[[ 4.93 -0.69 -0.92 -1.07  4.01 -1.53  0.01  4.23  2.59]
 [ 2.16 -0.45  1.47 -1.51  1.69  1.30 -0.13  2.75  1.37]
 [-3.45 -0.34  1.69  0.16 -3.23  2.44  0.08 -3.71 -2.62]
 [ 4.73 -1.12 -1.23 -1.43  3.34 -0.83 -0.14  4.08  2.62]
 [-2.43 -0.76  2.16 -1.09 -1.91  3.71 -0.53 -2.50 -0.84]
 [-4.24  0.71  0.60  0.81 -2.91  0.05 -0.02 -4.21 -2.05]
 [-1.97  0.85 -1.51  1.21 -2.24 -1.22 -0.45 -1.88 -1.99]
 [ 0.27  1.42 -2.24  1.57 -0.05 -4.27  0.10  0.65 -0.83]
 [-0.11  0.55 -1.61  1.75 -0.83 -2.94  0.46 -0.24 -0.84]]
:
[[-0.11  0.27 -1.97 -4.24 -2.43  4.73 -3.45  2.16  4.93]
 [ 0.55  1.42  0.85  0.71 -0.76 -1.12 -0.34 -0.45 -0.69]
 [-1.61 -2.24 -1.51  0.60  2.16 -1.23  1.69  1.47 -0.92]
 [ 1.75  1.57  1.21  0.81 -1.09 -1.43  0.16 -1.51 -1.07]
 [-0.83 -0.05 -2.24 -2.91 -1.91  3.34 -3.23  1.69  4.01]
 [-2.94 -4.27 -1.22  0.05  3.71 -0.83  2.44  1.30 -1.53]
 [ 0.46  0.10 -0.45 -0.02 -0.53 -0.14  0.08 -0.13  0.01]
 [-0.24  0.65 -1.88 -4.21 -2.50  4.08 -3.71  2.75  4.23]
 [-0.84 -0.83 -1.99 -2.05 -0.84  2.62 -2.62  1.37  2.59]]

[[-1.88  1.21]
 [-5.28  3.29]
 [-2.08  1.43]
 [-5.20  3.22]
 [-3.87  2.55]
 [-1.50  0.99]
 [-4.98  3.03]]
:
[[-4.98 -1.50 -3.87 -5.20 -2.08 -5.28 -1.88]
 [ 3.03  0.99  2.55  3.22  1.43  3.29  1.21]]

[[ 2.26  3.13  2.75  0.11 -4.93 -3.81 -2.49]
 [-0.12  5.34  4.90  3.50 -3.80 -3.59  0.62]
 [ 2.39  2.98  4.06 -0.38 -6.16 -1.07 -3.18]
 [-2.61 -4.52 -5.12 -2.03  5.23  2.52  2.06]
 [-0.72  5.38  4.79  3.20 -3.88 -3.44  0.11]
 [ 2.30  4.25  4.75  1.66 -5.02 -1.93 -1.65]
 [-1.73 -5.06 -5.26 -1.88  6.28  3.34  2.14]]
:
[[-1.73  2.30 -0.72 -2.61  2.39 -0.12  2.26]
 [-5.06  4.25  5.38 -4.52  2.98  5.34  3.13]
 [-5.26  4.75  4.79 -5.12  4.06  4.90  2.75]
 [-1.88  1.66  3.20 -2.03 -0.38  3.50  0.11]
 [ 6.28 -5.02 -3.88  5.23 -6.16 -3.80 -4.93]
 [ 3.34 -1.93 -3.44  2.52 -1.07 -3.59 -3.81]
 [ 2.14 -1.65  0.11  2.06 -3.18  0.62 -2.49]]

[[ 0.69  5.38  1.16 -4.99 -4.96  2.58  3.30]
 [ 3.40  1.32  3.46 -3.53 -3.26 -1.70 -0.90]
 [ 3.02  2.72  3.22 -4.45 -4.20 -0.69  0.20]
 [ 2.70  0.93  2.71 -2.66 -2.45 -1.40 -0.79]
 [-2.20 -1.04 -2.23  1.28  0.44  3.71  3.66]
 [ 1.96  1.07  2.02 -2.27 -2.13 -0.86 -0.34]
 [-0.11 -0.28 -0.13 -0.28 -0.72  1.60  1.87]
 [-1.32  0.17 -1.30  0.07 -0.26  2.38  2.33]
 [-0.41  5.48  0.00 -4.34 -4.27  3.59  4.04]
 [ 0.24 -0.04  0.24 -0.22 -0.27  0.00  0.11]
 [ 0.26  2.20  0.44 -1.99 -1.97  1.03  1.32]
 [ 2.03  0.59  2.01 -1.90 -1.79 -0.88 -0.41]]
:
[[ 2.03  0.26  0.24 -0.41 -1.32 -0.11  1.96 -2.20  2.70  3.02  3.40  0.69]
 [ 0.59  2.20 -0.04  5.48  0.17 -0.28  1.07 -1.04  0.93  2.72  1.32  5.38]
 [ 2.01  0.44  0.24  0.00 -1.30 -0.13  2.02 -2.23  2.71  3.22  3.46  1.16]
 [-1.90 -1.99 -0.22 -4.34  0.07 -0.28 -2.27  1.28 -2.66 -4.45 -3.53 -4.99]
 [-1.79 -1.97 -0.27 -4.27 -0.26 -0.72 -2.13  0.44 -2.45 -4.20 -3.26 -4.96]
 [-0.88  1.03  0.00  3.59  2.38  1.60 -0.86  3.71 -1.40 -0.69 -1.70  2.58]
 [-0.41  1.32  0.11  4.04  2.33  1.87 -0.34  3.66 -0.79  0.20 -0.90  3.30]]

[[ 0.37  2.39  3.64 -1.90 -0.76  2.41]
 [ 1.35  1.02  3.24 -2.69 -2.46  1.67]
 [ 0.26  2.42  3.39 -2.01 -1.29  2.23]
 [ 1.95  0.25  5.95 -4.78 -0.89  1.83]
 [-0.25  2.23  4.11 -1.69 -1.17  1.41]]
:
[[-0.25  1.95  0.26  1.35  0.37]
 [ 2.23  0.25  2.42  1.02  2.39]
 [ 4.11  5.95  3.39  3.24  3.64]
 [-1.69 -4.78 -2.01 -2.69 -1.90]
 [-1.17 -0.89 -1.29 -2.46 -0.76]
 [ 1.41  1.83  2.23  1.67  2.41]]

[[-5.83  4.13 -2.91 -2.93 -0.26  0.02  3.11 -3.50  5.65 -4.60]
 [ 3.61  1.23 -0.66  4.29  5.31 -1.60 -4.98 -3.59 -0.03  4.94]
 [ 1.87  5.73  0.36  0.25 -4.13  4.24 -2.63  4.72 -0.21 -3.59]
 [-1.90 -2.46 -2.74 -3.04 -2.97  0.77  1.00 -4.13 -3.30  2.47]
 [-1.80  2.21 -5.45  2.78 -5.97  5.00 -0.70  3.74 -5.07  0.48]]
:
[[-1.80 -1.90  1.87  3.61 -5.83]
 [ 2.21 -2.46  5.73  1.23  4.13]
 [-5.45 -2.74  0.36 -0.66 -2.91]
 [ 2.78 -3.04  0.25  4.29 -2.93]
 [-5.97 -2.97 -4.13  5.31 -0.26]
 [ 5.00  0.77  4.24 -1.60  0.02]
 [-0.70  1.00 -2.63 -4.98  3.11]
 [ 3.74 -4.13  4.72 -3.59 -3.50]
 [-5.07 -3.30 -0.21 -0.03  5.65]
 [ 0.48  2.47 -3.59  4.94 -4.60]]
